Here is a tiny trained network, its code and every weight. The questions are about switching its units off for an input and a class, where a switched-off unit gives its printed mean instead of its output.

import numpy as np


def w(rows, s, z=0):
    codes = np.array(rows[::2]) - 128.0
    scale = np.full(codes.shape[1], s)
    scale[-1] = z or s
    return codes * scale


def norm(h):
    return h / np.sqrt((h * h).mean(-1, keepdims=True) + 1e-5)


def f(y):
    return np.maximum(y, 0)


def log_softmax(a):
    a = a - a.max(-1, keepdims=True)
    return a - np.log(np.exp(a).sum(-1, keepdims=True))


def net(x, mask):
    res = np.array(x, float).reshape(1, 2) / 4 @ E
    u = 0
    for l in range(3):
        y = f(norm(res) @ A[l][:, :-1].T + A[l][:, -1])
        res = res + np.where(mask[u : u + 3], y, B[l][:, -1]) @ B[l][:, :-1]
        u += 3
    return log_softmax(norm(res)[-1] @ U[:, :-1].T + U[:, -1])


A, B = {}, {}
E = w([
[176,2,141,81],'x0',
[72,109,77,137],'x1',
],0.0047)
A[0] = w([
[98,105,133,249,51],'0.n0',
[150,156,44,170,3],'0.n1',
[121,71,181,141,69],'0.n2',
],0.011,0.0014)
B[0] = w([
[172,3,101,150,223],'0.n0',
[210,134,91,198,236],'0.n1',
[115,71,174,200,252],'0.n2',
],0.0064,0.0029)
A[1] = w([
[1,74,120,62,118],'1.n0',
[137,76,121,146,173],'1.n1',
[197,191,165,146,2],'1.n2',
],0.0092,0.0022)
B[1] = w([
[12,254,154,46,171],'1.n0',
[89,231,127,134,254],'1.n1',
[173,88,101,70,204],'1.n2',
],0.009,0.0045)
A[2] = w([
[162,166,120,79,19],'2.n0',
[186,154,248,176,3],'2.n1',
[170,197,89,76,22],'2.n2',
],0.011,0.002)
B[2] = w([
[136,119,1,145,185],'2.n0',
[166,72,185,215,252],'2.n1',
[108,56,165,21,227],'2.n2',
],0.0097,0.004)
U = w([
[188,65,94,32,130],'0',
[178,62,244,253,99],'1',
[164,192,9,251,5],'2',
[46,201,201,93,227],'3',
],0.016,0.0029)

Each question gives the input, the list of numbers given to net, and the class t.
The units are the neurons (one row each of A and B). Each row of codes is followed by its name. A weight is (code - 128) times the scale printed after its matrix; where a second scale follows, it is the last column's (A, B and U).
mask holds one flag per neuron, layer by layer. A switched-off neuron (its flag False) gives its mean, the last column of its row in B, instead of its output. The means were averaged over made-up inputs and are rounded, as every weight is.
A unit's drop is (log p(t) with every unit on - log p(t) with that unit switched off) / (log p(t) with every unit on - log p(t) with every unit switched off).
The circuit of an input: a set's keep is (log p(t) with only the set's units on - log p(t) with every unit switched off) / (log p(t) with every unit on - log p(t) with every unit switched off). Starting from all 9 units, units are removed one at a time, each time the one whose removal leaves the highest keep (on an exact tie, the one counted first), for as long as the keep stays at least 0.8.
units of the circuit, in order: the units of the circuit, biggest drop first
top k neurons: the k neurons with the biggest drops, biggest first
drop when u is switched off: that unit's drop, to one decimal
input [-5,-5], class 0: units of the circuit, in order -> 1.n2
input [-6,-4], class 0: units of the circuit, in order -> 1.n2, 2.n2
input [7,1], class 3: top 2 neurons -> 0.n1, 1.n0
input [8,0], class 1: top 2 neurons -> 0.n2, 1.n2
input [0,-8], class 0: top 2 neurons -> 1.n2, 0.n0
input [-7,-3], class 0: top 2 neurons -> 1.n2, 2.n2
input [0,-2], class 0: top 2 neurons -> 0.n0, 1.n2
input [0,-4], class 0: top 2 neurons -> 1.n2, 0.n0
input [-7,-6], class 0: top 2 neurons -> 1.n2, 2.n2
input [0,4], class 2: top 3 neurons -> 1.n2, 0.n1, 1.n0
input [-7,-2], class 0: top 3 neurons -> 0.n2, 2.n2, 1.n2
input [-1,2], class 2: top 3 neurons -> 2.n1, 0.n0, 1.n2
input [-8,-4], class 0: top 3 neurons -> 1.n2, 2.n2, 0.n2
input [2,8], class 3: units of the circuit, in order -> 1.n0
input [-6,-1], class 0: top 2 neurons -> 0.n2, 2.n2
input [6,0], class 1: drop when 0.n2 is switched off -> 6.8
input [4,8], class 3: drop when 1.n1 is switched off -> 0.0
input [8,7], class 3: drop when 1.n0 is switched off -> 0.1
input [1,1], class 3: drop when 0.n1 is switched off -> 0.8
